Below is a small trained network, with its code and all its weights. Each question gives an input and a class and asks what happens when units are switched off, that is, made to give their printed mean instead of their output.

import numpy as np


def w(rows, s, z=0):
    codes = np.array(rows[::2]) - 128.0
    scale = np.full(codes.shape[1], s)
    scale[-1] = z or s
    return codes * scale


def norm(h):
    return h / np.sqrt((h * h).mean(-1, keepdims=True) + 1e-5)


def f(y):
    return np.maximum(y, 0)


def log_softmax(a):
    a = a - a.max(-1, keepdims=True)
    return a - np.log(np.exp(a).sum(-1, keepdims=True))


def net(x, mask):
    res = np.array(x, float).reshape(1, 4) / 4 @ E
    u = 0
    for l in range(3):
        y = f(norm(res) @ A[l][:, :-1].T + A[l][:, -1])
        res = res + np.where(mask[u : u + 6], y, B[l][:, -1]) @ B[l][:, :-1]
        u += 6
    return log_softmax(norm(res)[-1] @ U[:, :-1].T + U[:, -1])


A, B = {}, {}
E = w([
[147,155,67,170,236,166,186,75,101,101],'x0',
[226,96,153,216,80,138,151,171,91,70],'x1',
[136,190,23,160,164,249,52,60,167,173],'x2',
[136,99,214,102,175,156,234,236,56,63],'x3',
],0.011)
A[0] = w([
[181,105,169,186,87,170,186,215,124,93,113],'L0N0',
[175,112,88,213,148,234,68,83,126,128,103],'L0N1',
[119,112,124,104,188,137,173,120,126,117,99],'L0N2',
[67,125,152,29,131,173,77,159,133,140,3],'L0N3',
[126,115,110,115,73,174,13,131,138,157,160],'L0N4',
[118,118,112,118,42,27,3,84,157,149,27],'L0N5',
],0.017,0.0043)
B[0] = w([
[213,166,150,151,104,143,134,184,49,115,229],'L0N0',
[153,249,36,97,143,150,139,73,88,121,250],'L0N1',
[84,84,112,185,203,176,161,144,106,194,170],'L0N2',
[113,120,100,70,123,210,112,235,171,203,186],'L0N3',
[85,165,238,116,109,186,99,107,230,5,239],'L0N4',
[122,57,194,225,91,100,7,46,83,231,255],'L0N5',
],0.013,0.017)
A[1] = w([
[110,98,112,92,116,75,140,128,153,64,112],'L1N0',
[191,143,111,56,103,84,171,149,65,96,103],'L1N1',
[119,112,158,34,81,19,180,145,154,25,1],'L1N2',
[187,73,139,176,122,24,168,179,84,127,119],'L1N3',
[190,4,199,178,92,42,188,252,115,101,95],'L1N4',
[43,63,94,7,124,43,141,139,170,168,75],'L1N5',
],0.015,0.0031)
B[1] = w([
[133,115,120,132,122,100,129,154,138,116,128],'L1N0',
[171,98,121,135,104,113,123,150,104,142,197],'L1N1',
[175,63,138,94,116,133,111,177,135,95,136],'L1N2',
[109,160,158,82,148,123,127,108,108,89,208],'L1N3',
[96,110,160,2,119,92,147,81,94,80,253],'L1N4',
[128,176,96,170,135,157,128,161,115,182,152],'L1N5',
],0.02,0.013)
A[2] = w([
[129,41,114,188,68,29,80,75,187,156,100],'L2N0',
[128,116,67,95,157,138,160,175,137,157,151],'L2N1',
[128,99,110,218,220,83,235,83,116,67,115],'L2N2',
[181,181,132,154,97,155,95,103,90,90,100],'L2N3',
[212,166,98,209,122,72,156,132,98,99,88],'L2N4',
[88,149,2,121,112,82,102,30,232,117,3],'L2N5',
],0.02,0.0034)
B[2] = w([
[104,98,85,154,78,22,77,116,50,206,225],'L2N0',
[103,74,115,141,130,91,181,141,127,159,177],'L2N1',
[175,14,142,204,172,103,99,93,136,74,159],'L2N2',
[133,144,98,178,139,33,194,173,174,107,253],'L2N3',
[180,90,102,111,49,216,55,173,67,196,172],'L2N4',
[98,178,122,7,186,182,164,22,148,99,226],'L2N5',
],0.019,0.014)
U = w([
[249,168,45,177,106,131,157,187,43,94,138],'0',
[59,82,115,105,165,165,173,222,137,201,136],'1',
[86,133,147,146,56,49,17,59,93,182,207],'2',
[146,95,191,18,100,60,182,170,22,48,152],'3',
[138,209,156,194,99,99,137,170,197,45,3],'4',
[116,143,210,116,66,195,46,183,210,96,34],'5',
[116,230,66,76,177,184,129,13,165,84,121],'6',
[146,30,97,177,212,122,148,84,83,101,101],'7',
],0.013,0.0045)

Each question gives the input, the list of numbers given to net, and the class t.
The units are the neurons (one row each of A and B). Each row of codes is followed by its name. A weight is (code - 128) times the scale printed after its matrix; where a second scale follows, it is the last column's (A, B and U).
mask holds one flag per neuron, layer by layer. A switched-off neuron (its flag False) gives its mean, the last column of its row in B, instead of its output. The means were averaged over made-up inputs and are rounded, as every weight is.
A unit's drop is (log p(t) with every unit on - log p(t) with that unit switched off) / (log p(t) with every unit on - log p(t) with every unit switched off).
The circuit of an input: a set's keep is (log p(t) with only the set's units on - log p(t) with every unit switched off) / (log p(t) with every unit on - log p(t) with every unit switched off). Starting from the 12 units with the biggest drops (on a tie, the unit counted first), units are removed one at a time, each time the one whose removal leaves the highest keep (on an exact tie, the one counted first), for as long as the keep stays at least 0.8.
circuit, biggest first: the units of the circuit, biggest drop first
most important unit: the unit with the biggest drop
k most important neurons: the k neurons with the biggest drops, biggest first
k most important neurons of layer l: the k neurons of layer l with the biggest drops, biggest first
drop when u is switched off: that unit's drop, to one decimal
input [5,5,4,-1], class 0: 3 most important neurons -> L0N4; L2N4; L1N4
input [6,5,-6,-6], class 3: 3 most important neurons -> L0N1; L0N4; L1N3
input [7,0,1,3], class 7: most important unit -> L0N2
input [8,-1,-6,-1], class 7: circuit, biggest first -> L0N2; L2N2
input [-1,7,-3,-4], class 3: 2 most important neurons of layer 0 -> L0N0; L0N1
input [6,6,3,-5], class 6: 2 most important neurons -> L2N5; L0N0
input [-1,-8,4,1], class 1: 2 most important neurons of layer 0 -> L0N3; L0N1
input [5,-3,3,3], class 7: 2 most important neurons -> L2N2; L0N2
input [-8,-8,5,3], class 5: 2 most important neurons -> L0N3; L0N4
input [-4,-8,8,4], class 1: 3 most important neurons of layer 0 -> L0N3; L0N5; L0N1
input [3,1,1,-8], class 6: 2 most important neurons -> L0N1; L2N5
input [-3,8,6,-7], class 6: 3 most important neurons -> L0N1; L2N5; L0N4
input [7,3,3,7], class 0: 2 most important neurons -> L0N0; L2N4
input [-8,2,5,1], class 5: circuit, biggest first -> L0N4
input [8,-4,-4,-5], class 7: 3 most important neurons -> L2N2; L0N5; L0N1
input [5,-8,-7,2], class 1: 2 most important neurons -> L1N5; L0N0
input [5,-1,-3,-1], class 7: 2 most important neurons -> L2N2; L0N5
input [7,7,3,-6], class 6: drop when L0N0 is switched off -> 0.6
input [3,6,4,4], class 0: drop when L1N3 is switched off -> 0.0
input [8,-3,0,5], class 7: drop when L2N2 is switched off -> 0.2
input [-7,-7,0,4], class 1: circuit, biggest first -> L0N3
input [-5,-2,1,4], class 1: 3 most important neurons of layer 0 -> L0N3; L0N5; L0N4
